Below is a small trained network, with its code and all its weights. Each question gives an input and a class and asks what happens when units are switched off, that is, made to give their printed mean instead of their output.

import numpy as np


def w(rows, s, z=0):
    codes = np.array(rows[::2]) - 128.0
    scale = np.full(codes.shape[1], s)
    scale[-1] = z or s
    return codes * scale


def norm(h):
    return h / np.sqrt((h * h).mean(-1, keepdims=True) + 1e-5)


def f(y):
    return np.maximum(y, 0)


def log_softmax(a):
    a = a - a.max(-1, keepdims=True)
    return a - np.log(np.exp(a).sum(-1, keepdims=True))


def net(x, mask):
    res = np.array(x, float).reshape(1, 6) / 4 @ E
    u = 0
    for l in range(4):
        y = f(norm(res) @ A[l][:, :-1].T + A[l][:, -1])
        res = res + np.where(mask[u : u + 10], y, B[l][:, -1]) @ B[l][:, :-1]
        u += 10
    return log_softmax(norm(res)[-1] @ U[:, :-1].T + U[:, -1])


A, B = {}, {}
E = w([
[128,127,128,128,128],'x0',
[220,49,98,153,111],'x1',
[133,131,126,6,34],'x2',
[126,127,130,126,129],'x3',
[72,86,1,157,119],'x4',
[129,129,128,127,129],'x5',
],0.0031)
A[0] = w([
[228,60,112,151,113,169],'L0N1',
[161,143,162,98,122,74],'L0N2',
[235,125,181,132,145,107],'L0N3',
[182,92,132,220,215,94],'L0N4',
[164,155,174,192,148,7],'L0N5',
[142,145,254,123,170,155],'L0N6',
[130,123,88,195,183,12],'L0N7',
[108,164,157,255,182,166],'L0N8',
[173,76,140,173,136,54],'L0N9',
[107,56,116,114,126,60],'L0N10',
],0.0053,0.0013)
B[0] = w([
[211,89,95,154,131,224],'L0N1',
[113,140,191,143,122,175],'L0N2',
[113,70,203,87,115,217],'L0N3',
[137,254,129,182,84,222],'L0N4',
[188,130,111,86,200,174],'L0N5',
[158,199,54,120,164,254],'L0N6',
[102,86,184,198,127,177],'L0N7',
[126,36,112,24,178,234],'L0N8',
[151,177,143,154,116,172],'L0N9',
[128,135,79,112,122,152],'L0N10',
],0.0097,0.0037)
A[1] = w([
[61,142,146,131,64,28],'L1N1',
[135,202,117,254,68,35],'L1N2',
[143,212,201,155,96,23],'L1N3',
[57,139,116,60,91,154],'L1N4',
[18,126,168,155,168,131],'L1N5',
[24,104,135,120,111,79],'L1N6',
[76,47,150,131,162,69],'L1N7',
[59,213,183,149,89,76],'L1N8',
[114,201,192,151,77,2],'L1N9',
[150,42,224,139,107,64],'L1N10',
],0.0059,0.00076)
B[1] = w([
[78,174,119,178,157,173],'L1N1',
[2,168,102,163,192,189],'L1N2',
[193,134,83,75,76,214],'L1N3',
[163,172,134,240,175,250],'L1N4',
[117,78,191,124,47,186],'L1N5',
[75,119,173,195,75,193],'L1N6',
[149,115,176,95,97,162],'L1N7',
[217,115,94,137,113,204],'L1N8',
[213,73,109,125,170,182],'L1N9',
[71,182,215,63,104,188],'L1N10',
],0.0079,0.0025)
A[2] = w([
[71,145,65,176,165,75],'L2N1',
[120,131,74,129,197,125],'L2N2',
[121,43,4,79,90,22],'L2N3',
[34,154,92,30,191,2],'L2N4',
[125,173,54,108,128,34],'L2N5',
[120,117,130,115,138,59],'L2N6',
[136,79,100,142,171,109],'L2N7',
[135,110,94,106,115,17],'L2N8',
[109,146,132,151,108,43],'L2N9',
[66,54,255,92,96,137],'L2N10',
],0.0065,0.0009)
B[2] = w([
[86,149,144,168,78,241],'L2N1',
[93,147,147,118,62,229],'L2N2',
[195,181,106,89,159,197],'L2N3',
[35,164,89,148,127,191],'L2N4',
[156,82,136,126,162,201],'L2N5',
[133,136,125,129,121,133],'L2N6',
[115,149,135,118,80,183],'L2N7',
[147,139,106,111,121,144],'L2N8',
[114,118,101,142,193,161],'L2N9',
[175,11,137,72,131,254],'L2N10',
],0.011,0.0023)
A[3] = w([
[109,86,146,121,139,88],'L3N1',
[155,91,83,168,140,1],'L3N2',
[192,173,81,91,92,69],'L3N3',
[182,148,199,156,177,85],'L3N4',
[96,63,145,119,143,66],'L3N5',
[179,152,101,121,186,67],'L3N6',
[2,187,88,47,169,103],'L3N7',
[122,77,84,129,94,108],'L3N8',
[99,6,238,61,97,95],'L3N9',
[133,151,204,21,185,199],'L3N10',
],0.0072,0.00099)
B[3] = w([
[145,129,147,95,107,146],'L3N1',
[62,168,164,78,123,146],'L3N2',
[154,131,102,92,192,233],'L3N3',
[98,103,68,54,135,206],'L3N4',
[160,143,162,73,105,153],'L3N5',
[181,141,138,86,47,213],'L3N6',
[117,144,135,246,83,192],'L3N7',
[140,179,191,105,174,148],'L3N8',
[25,47,195,100,206,222],'L3N9',
[67,109,126,235,102,253],'L3N10',
],0.011,0.0048)
U = w([
[57,191,114,254,101,190],'0',
[225,169,72,51,139,171],'1',
[66,29,212,84,168,2],'2',
],0.0081,0.00095)

Each question gives the input, the list of numbers given to net, and the class t.
The units are the neurons (one row each of A and B). Each row of codes is followed by its name. A weight is (code - 128) times the scale printed after its matrix; where a second scale follows, it is the last column's (A, B and U).
mask holds one flag per neuron, layer by layer. A switched-off neuron (its flag False) gives its mean, the last column of its row in B, instead of its output. The means were averaged over made-up inputs and are rounded, as every weight is.
A unit's drop is (log p(t) with every unit on - log p(t) with that unit switched off) / (log p(t) with every unit on - log p(t) with every unit switched off).
The circuit of an input: a set's keep is (log p(t) with only the set's units on - log p(t) with every unit switched off) / (log p(t) with every unit on - log p(t) with every unit switched off). Starting from the 12 units with the biggest drops (on a tie, the unit counted first), units are removed one at a time, each time the one whose removal leaves the highest keep (on an exact tie, the one counted first), for as long as the keep stays at least 0.8.
units of the circuit, in order: the units of the circuit, biggest drop first
most important unit: the unit with the biggest drop
top k neurons: the k neurons with the biggest drops, biggest first
top k neurons in layer l: the k neurons of layer l with the biggest drops, biggest first
drop of u: that unit's drop, to one decimal
input [-1,5,0,-8,1,-4], class 0: top 3 neurons -> [L0N8; L0N4; L1N2]
input [0,-3,6,4,-6,7], class 1: most important unit -> L0N8
input [-7,2,0,-2,-8,0], class 1: top 3 neurons -> [L0N6; L0N8; L2N10]
input [8,-7,-1,-1,7,3], class 2: top 2 neurons -> [L0N6; L0N4]
input [-2,0,7,0,7,1], class 0: top 2 neurons -> [L0N1; L0N8]
input [-7,-3,-6,-6,1,7], class 2: top 4 neurons in layer 0 -> [L0N8; L0N7; L0N6; L0N1]
input [6,0,2,-8,-2,-8], class 1: top 2 neurons -> [L0N8; L0N6]
input [5,1,-8,-8,-7,-2], class 1: top 2 neurons in layer 0 -> [L0N4; L0N6]
input [-5,-2,6,7,1,2], class 0: top 2 neurons in layer 1 -> [L1N1; L1N4]
input [-3,-8,5,2,4,-2], class 0: top 2 neurons -> [L1N4; L0N8]
input [4,0,3,3,-4,-8], class 1: top 2 neurons in layer 0 -> [L0N8; L0N6]
input [-8,-2,5,1,1,1], class 0: top 4 neurons -> [L0N8; L0N3; L0N4; L0N6]
input [8,-1,-6,-5,7,-6], class 2: top 3 neurons -> [L0N7; L0N6; L0N8]
input [7,-4,-8,0,3,4], class 2: units of the circuit, in order -> [L0N8]
input [8,-4,2,5,2,0], class 0: top 3 neurons -> [L0N8; L1N4; L0N3]
input [-5,1,-2,3,-7,-8], class 1: top 2 neurons in layer 1 -> [L1N2; L1N10]
input [-1,7,-6,1,-6,-5], class 1: drop of L0N4 -> 1.5
input [-1,-6,3,7,-2,5], class 1: drop of L0N8 -> 1.6
input [-2,-8,-3,5,-6,-1], class 0: drop of L0N6 -> 0.4
input [-4,8,-3,-5,-3,8], class 1: most important unit -> L0N4
